Below is a small trained network, with its code and all its weights. Each question gives an input and a class and asks what happens when units are switched off, that is, made to give their printed mean instead of their output.

import numpy as np


def w(rows, s, z=0):
    codes = np.array(rows[::2]) - 128.0
    scale = np.full(codes.shape[1], s)
    scale[-1] = z or s
    return codes * scale


def f(y):
    return y / 2 * (1 + np.tanh(0.7978845608 * (y + 0.044715 * y**3)))


def log_softmax(a):
    a = a - a.max(-1, keepdims=True)
    return a - np.log(np.exp(a).sum(-1, keepdims=True))


def net(x, mask):
    res = np.array(x, float).reshape(1, 3) / 4 @ E
    y = f(res @ A[0][:, :-1].T + A[0][:, -1])
    res = res + np.where(mask, y, B[0][:, -1]) @ B[0][:, :-1]
    return log_softmax(res[-1] @ U[:, :-1].T + U[:, -1])


A, B = {}, {}
E = w([
[130,23,253,175,196],'x0',
[198,143,162,222,57],'x1',
[254,100,107,67,157],'x2',
],0.0086)
A[0] = w([
[224,98,111,74,147,76],'neuron 1',
[169,60,209,165,142,115],'neuron 2',
[11,144,134,155,105,49],'neuron 3',
[51,142,146,187,89,39],'neuron 4',
[138,187,101,97,85,71],'neuron 5',
[122,96,163,133,177,51],'neuron 6',
[143,169,63,127,76,98],'neuron 7',
[128,143,79,94,79,113],'neuron 8',
[69,136,93,48,182,1],'neuron 9',
[196,143,145,220,15,31],'neuron 10',
[136,200,94,124,113,90],'neuron 11',
],0.011,0.0021)
B[0] = w([
[206,42,43,173,43,205],'neuron 1',
[69,68,140,170,156,234],'neuron 2',
[170,96,53,126,36,233],'neuron 3',
[186,73,64,145,70,222],'neuron 4',
[75,99,125,187,158,186],'neuron 5',
[64,59,113,131,149,171],'neuron 6',
[80,108,142,181,176,205],'neuron 7',
[43,73,148,155,133,182],'neuron 8',
[92,81,148,68,122,198],'neuron 9',
[88,63,224,1,96,254],'neuron 10',
[49,83,132,160,184,184],'neuron 11',
],0.0093,0.0086)
U = w([
[81,107,153,223,189,94],'0',
[110,111,166,7,123,133],'1',
[172,112,88,178,81,113],'2',
[135,160,154,135,148,253],'3',
[164,212,124,125,168,94],'4',
[150,206,157,147,166,82],'5',
[150,203,152,141,152,84],'6',
],0.015,0.014)

Each question gives the input, the list of numbers given to net, and the class t.
The units are the neurons (one row each of A and B). Each row of codes is followed by its name. A weight is (code - 128) times the scale printed after its matrix; where a second scale follows, it is the last column's (A, B and U).
mask holds one flag per neuron, in row order. A switched-off neuron (its flag False) gives its mean, the last column of its row in B, instead of its output. The means were averaged over made-up inputs and are rounded, as every weight is.
A unit's drop is (log p(t) with every unit on - log p(t) with that unit switched off) / (log p(t) with every unit on - log p(t) with every unit switched off).
The circuit of an input: a set's keep is (log p(t) with only the set's units on - log p(t) with every unit switched off) / (log p(t) with every unit on - log p(t) with every unit switched off). Starting from all 11 units, units are removed one at a time, each time the one whose removal leaves the highest keep (on an exact tie, the one counted first), for as long as the keep stays at least 0.8.
circuit, biggest first: the units of the circuit, biggest drop first
unit that matters most: the unit with the biggest drop
top k neurons: the k neurons with the biggest drops, biggest first
drop of u: that unit's drop, to one decimal
input [-8,8,6], class 0: circuit, biggest first => neuron 7; neuron 11
input [7,-8,-7], class 1: circuit, biggest first => neuron 9
input [6,-5,-7], class 2: circuit, biggest first => neuron 3; neuron 4
input [-1,-2,1], class 3: top 2 neurons => neuron 10; neuron 3
input [-7,7,6], class 0: top 3 neurons => neuron 7; neuron 5; neuron 11
input [0,1,1], class 3: top 3 neurons => neuron 10; neuron 3; neuron 4
input [-6,-4,-7], class 2: top 3 neurons => neuron 3; neuron 4; neuron 2
input [-3,4,4], class 1: top 3 neurons => neuron 10; neuron 4; neuron 3
input [2,-4,-5], class 2: circuit, biggest first => neuron 10; neuron 3
input [4,-4,2], class 0: top 2 neurons => neuron 10; neuron 3
input [1,0,4], class 2: top 2 neurons => neuron 10; neuron 1
input [-8,6,3], class 0: top 2 neurons => neuron 7; neuron 5
input [3,1,0], class 3: top 3 neurons => neuron 7; neuron 11; neuron 5
input [6,-6,7], class 2: top 2 neurons => neuron 1; neuron 10
input [-4,-3,-7], class 2: circuit, biggest first => neuron 3
input [1,-6,-7], class 2: top 3 neurons => neuron 10; neuron 3; neuron 4
input [-1,6,-8], class 2: top 2 neurons => neuron 4; neuron 3
input [-6,-3,-5], class 0: drop of neuron 1 => 0.1
input [-3,-1,7], class 2: drop of neuron 1 => 0.6
input [-2,3,0], class 3: drop of neuron 9 => 0.4
input [-1,1,-2], class 3: unit that matters most => neuron 1
